Here is a tiny trained network, its code and every weight. The questions are about switching its units off for an input and a target symbol, where a switched-off unit gives its printed mean instead of its output.

import numpy as np


def w(rows, s, z=0):
    codes = np.array(rows[::2]) - 128.0
    scale = np.full(codes.shape[1], s)
    scale[-1] = z or s
    return codes * scale


def norm(h):
    return h / np.sqrt((h * h).mean(-1, keepdims=True) + 1e-5)


def f(y):
    return np.maximum(y, 0)


def softmax(a):
    e = np.exp(a - a.max(-1, keepdims=True))
    return e / e.sum(-1, keepdims=True)


def log_softmax(a):
    a = a - a.max(-1, keepdims=True)
    return a - np.log(np.exp(a).sum(-1, keepdims=True))


def net(x, mask):
    ids = ['ΔΣΨαβθπτ'.index(c) for c in x.split()]
    T = len(ids)
    res = E[ids] + P[:T]
    r = norm(res)
    for j in range(2):
        rows = slice(4 * j, 4 * j + 4)
        q, k, v = (r @ M[0][rows].T for M in (Q, K, V))
        z = softmax(np.where(np.tri(T) > 0, q @ k.T / 4**0.5, -1e9)) @ v
        o = O[0][rows]
        res = res + np.where(mask[j], z, o[:, -1]) @ o[:, :-1]
    y = f(norm(res) @ A[0][:, :-1].T + A[0][:, -1])
    res = res + np.where(mask[2:26], y, B[0][:, -1]) @ B[0][:, :-1]
    return log_softmax(norm(res)[-1] @ U[:, :-1].T + U[:, -1])


Q, K, V, O, A, B = {}, {}, {}, {}, {}, {}
E = w([
[114,180,62,173,100],'Δ',
[120,188,88,147,112],'Σ',
[156,113,75,147,5],'Ψ',
[83,180,69,172,112],'α',
[189,150,107,96,36],'β',
[122,61,134,78,55],'θ',
[90,82,44,126,121],'π',
[36,137,121,111,132],'τ',
],0.022)
P = w([
[140,254,208,129,34],'0',
[64,19,56,223,133],'1',
[74,51,84,166,122],'2',
[88,76,94,130,123],'3',
[106,96,102,105,128],'4',
[121,118,103,73,135],'5',
[134,135,103,50,137],'6',
[151,151,106,29,140],'7',
],0.0078)
Q[0] = w([
[160,52,135,107,62],'head 0',
[117,253,130,160,100],'head 0',
[93,198,150,116,22],'head 0',
[146,218,127,161,88],'head 0',
[110,180,105,156,122],'head 1',
[129,169,100,136,123],'head 1',
[128,107,147,91,38],'head 1',
[138,169,86,166,142],'head 1',
],0.03)
K[0] = w([
[222,64,125,107,131],'head 0',
[71,193,129,105,16],'head 0',
[72,196,81,3,23],'head 0',
[120,158,143,128,7],'head 0',
[108,139,152,152,138],'head 1',
[144,143,147,143,167],'head 1',
[158,119,134,57,205],'head 1',
[142,159,122,125,121],'head 1',
],0.026)
V[0] = w([
[135,98,203,186,189],'head 0',
[146,70,64,201,114],'head 0',
[199,183,116,145,123],'head 0',
[53,170,78,169,181],'head 0',
[163,157,51,140,247],'head 1',
[126,151,152,155,68],'head 1',
[33,118,253,133,225],'head 1',
[144,61,68,48,179],'head 1',
],0.021)
O[0] = w([
[79,94,83,111,195,1],'head 0',
[86,129,102,93,53,128],'head 0',
[184,192,103,88,130,59],'head 0',
[146,69,112,161,116,191],'head 0',
[65,184,135,141,104,64],'head 1',
[164,118,112,168,128,167],'head 1',
[170,175,252,101,140,72],'head 1',
[73,111,121,48,136,88],'head 1',
],0.024,0.017)
A[0] = w([
[80,88,130,17,182,73],'neuron 0',
[64,131,95,22,123,87],'neuron 1',
[142,194,229,55,161,90],'neuron 2',
[105,138,136,176,186,85],'neuron 3',
[115,101,96,159,170,43],'neuron 4',
[91,190,84,153,193,72],'neuron 5',
[151,97,152,114,63,99],'neuron 6',
[88,211,74,48,128,206],'neuron 7',
[133,117,92,206,159,123],'neuron 8',
[114,214,118,185,214,116],'neuron 9',
[175,88,151,130,213,173],'neuron 10',
[142,192,93,187,132,89],'neuron 11',
[114,54,113,94,189,77],'neuron 12',
[216,88,113,128,116,114],'neuron 13',
[195,96,83,21,157,51],'neuron 14',
[127,137,134,167,215,54],'neuron 15',
[67,88,79,148,139,28],'neuron 16',
[42,208,147,193,115,3],'neuron 17',
[136,243,173,96,145,138],'neuron 18',
[104,129,50,95,141,144],'neuron 19',
[150,171,73,107,146,63],'neuron 20',
[85,151,113,141,157,65],'neuron 21',
[98,128,208,111,179,108],'neuron 22',
[104,169,250,95,239,63],'neuron 23',
],0.026,0.0075)
B[0] = w([
[129,31,165,150,169,148],'neuron 0',
[77,145,92,180,152,162],'neuron 1',
[138,95,175,153,49,157],'neuron 2',
[115,94,158,155,133,154],'neuron 3',
[140,131,118,122,102,149],'neuron 4',
[135,157,167,141,187,143],'neuron 5',
[157,134,151,139,162,220],'neuron 6',
[167,98,156,56,164,171],'neuron 7',
[158,153,172,116,163,248],'neuron 8',
[95,194,107,130,112,160],'neuron 9',
[79,112,76,158,116,219],'neuron 10',
[82,64,101,126,111,210],'neuron 11',
[165,138,182,139,122,176],'neuron 12',
[126,159,156,87,135,250],'neuron 13',
[67,122,176,136,115,160],'neuron 14',
[112,99,151,187,133,146],'neuron 15',
[163,156,142,79,131,182],'neuron 16',
[103,128,166,114,80,154],'neuron 17',
[160,129,144,165,202,159],'neuron 18',
[98,112,157,175,150,181],'neuron 19',
[127,114,75,134,109,151],'neuron 20',
[118,143,141,124,111,132],'neuron 21',
[71,160,97,176,136,171],'neuron 22',
[197,118,114,1,148,168],'neuron 23',
],0.086,0.013)
U = w([
[183,67,74,180,93,148],'Δ',
[118,175,93,121,83,254],'Σ',
[114,57,114,65,71,201],'Ψ',
[208,123,208,119,127,76],'α',
[120,120,93,107,233,56],'β',
[48,179,201,70,89,63],'θ',
[107,104,156,143,10,161],'π',
[100,143,141,240,121,131],'τ',
],0.012,0.0055)

Each question gives the input, a string of symbols that net reads in full, and the target symbol t.
The units are the heads (4 rows each of Q, K, V and O) and the neurons (one row each of A and B). Each row of codes is followed by its name. A weight is (code - 128) times the scale printed after its matrix; where a second scale follows, it is the last column's (O, A, B and U).
mask holds one flag per unit, heads first, then neurons. A switched-off unit (its flag False) gives its mean, the last column of its rows in O or B, instead of its output. The means were averaged over made-up inputs and are rounded, as every weight is.
A unit's drop is (log p(t) with every unit on - log p(t) with that unit switched off) / (log p(t) with every unit on - log p(t) with every unit switched off).
The circuit of an input: a set's keep is (log p(t) with only the set's units on - log p(t) with every unit switched off) / (log p(t) with every unit on - log p(t) with every unit switched off). Starting from the 12 units with the biggest drops (on a tie, the unit counted first), units are removed one at a time, each time the one whose removal leaves the highest keep (on an exact tie, the one counted first), for as long as the keep stays at least 0.8.
units of the circuit, in order: the units of the circuit, biggest drop first
k most important neurons: the k neurons with the biggest drops, biggest first
heads that matter: for each layer, one digit per head in row order, 1 if its drop is at least 0.15 and else 0, layers parted by /
drop of u: that unit's drop, to one decimal
input τ α τ Σ, target τ: units of the circuit, in order -> (head 0; neuron 10; head 1)
input τ α β Σ β θ θ, target τ: units of the circuit, in order -> (head 1; neuron 1; head 0)
input π τ β α θ θ β, target θ: units of the circuit, in order -> (head 1; neuron 14; head 0)
input τ τ τ τ θ, target τ: units of the circuit, in order -> (head 1; head 0; neuron 1)
input Δ Δ β Σ τ θ Σ, target Δ: 2 most important neurons -> (neuron 11; neuron 23)
input Ψ π τ α τ β β Δ, target Ψ: units of the circuit, in order -> (head 0; head 1; neuron 7; neuron 11)
input α θ π β, target β: heads that matter -> 11
input τ τ τ Δ τ α θ β, target θ: units of the circuit, in order -> (head 1; neuron 14)
input θ Σ τ τ α, target θ: units of the circuit, in order -> (neuron 17; head 0)
input τ τ π α π, target τ: 2 most important neurons -> (neuron 1; neuron 23)
input τ β α β, target Ψ: 4 most important neurons -> (neuron 8; neuron 11; neuron 20; neuron 12)
input Ψ Ψ β, target Ψ: units of the circuit, in order -> (head 0; head 1; neuron 7)
input Ψ θ τ α, target Ψ: units of the circuit, in order -> (head 0; head 1; neuron 11; neuron 7)
input β π θ α τ α α Δ, target β: 2 most important neurons -> (neuron 7; neuron 18)
input τ τ τ Δ π Ψ π π, target β: 4 most important neurons -> (neuron 1; neuron 16; neuron 7; neuron 2)
input α Δ β Ψ, target Ψ: units of the circuit, in order -> (head 0; head 1; neuron 7)
input π τ θ π θ τ Ψ τ, target β: 3 most important neurons -> (neuron 23; neuron 22; neuron 10)
input Σ α α θ α β α Ψ, target Ψ: 2 most important neurons -> (neuron 7; neuron 20)
input Δ τ τ α τ Ψ π τ, target Ψ: 2 most important neurons -> (neuron 23; neuron 2)
input α Σ α τ π τ τ, target β: 3 most important neurons -> (neuron 23; neuron 22; neuron 11)
input Σ Δ Δ, target Σ: 2 most important neurons -> (neuron 9; neuron 13)
input α Σ Σ θ β Ψ, target θ: 2 most important neurons -> (neuron 14; neuron 13)
input β τ α θ π α π, target τ: 4 most important neurons -> (neuron 19; neuron 23; neuron 1; neuron 13)
input Ψ α τ α α, target Ψ: 3 most important neurons -> (neuron 11; neuron 7; neuron 17)
input θ τ α τ θ τ Δ, target θ: 2 most important neurons -> (neuron 17; neuron 9)
input θ τ α τ α β Σ, target θ: 3 most important neurons -> (neuron 17; neuron 9; neuron 7)
input π τ Δ π π Σ, target π: drop of neuron 18 -> 0.1
input β τ β τ τ τ τ Δ, target β: drop of neuron 18 -> 0.1
input Δ τ τ, target τ: drop of head 1 -> 2.5
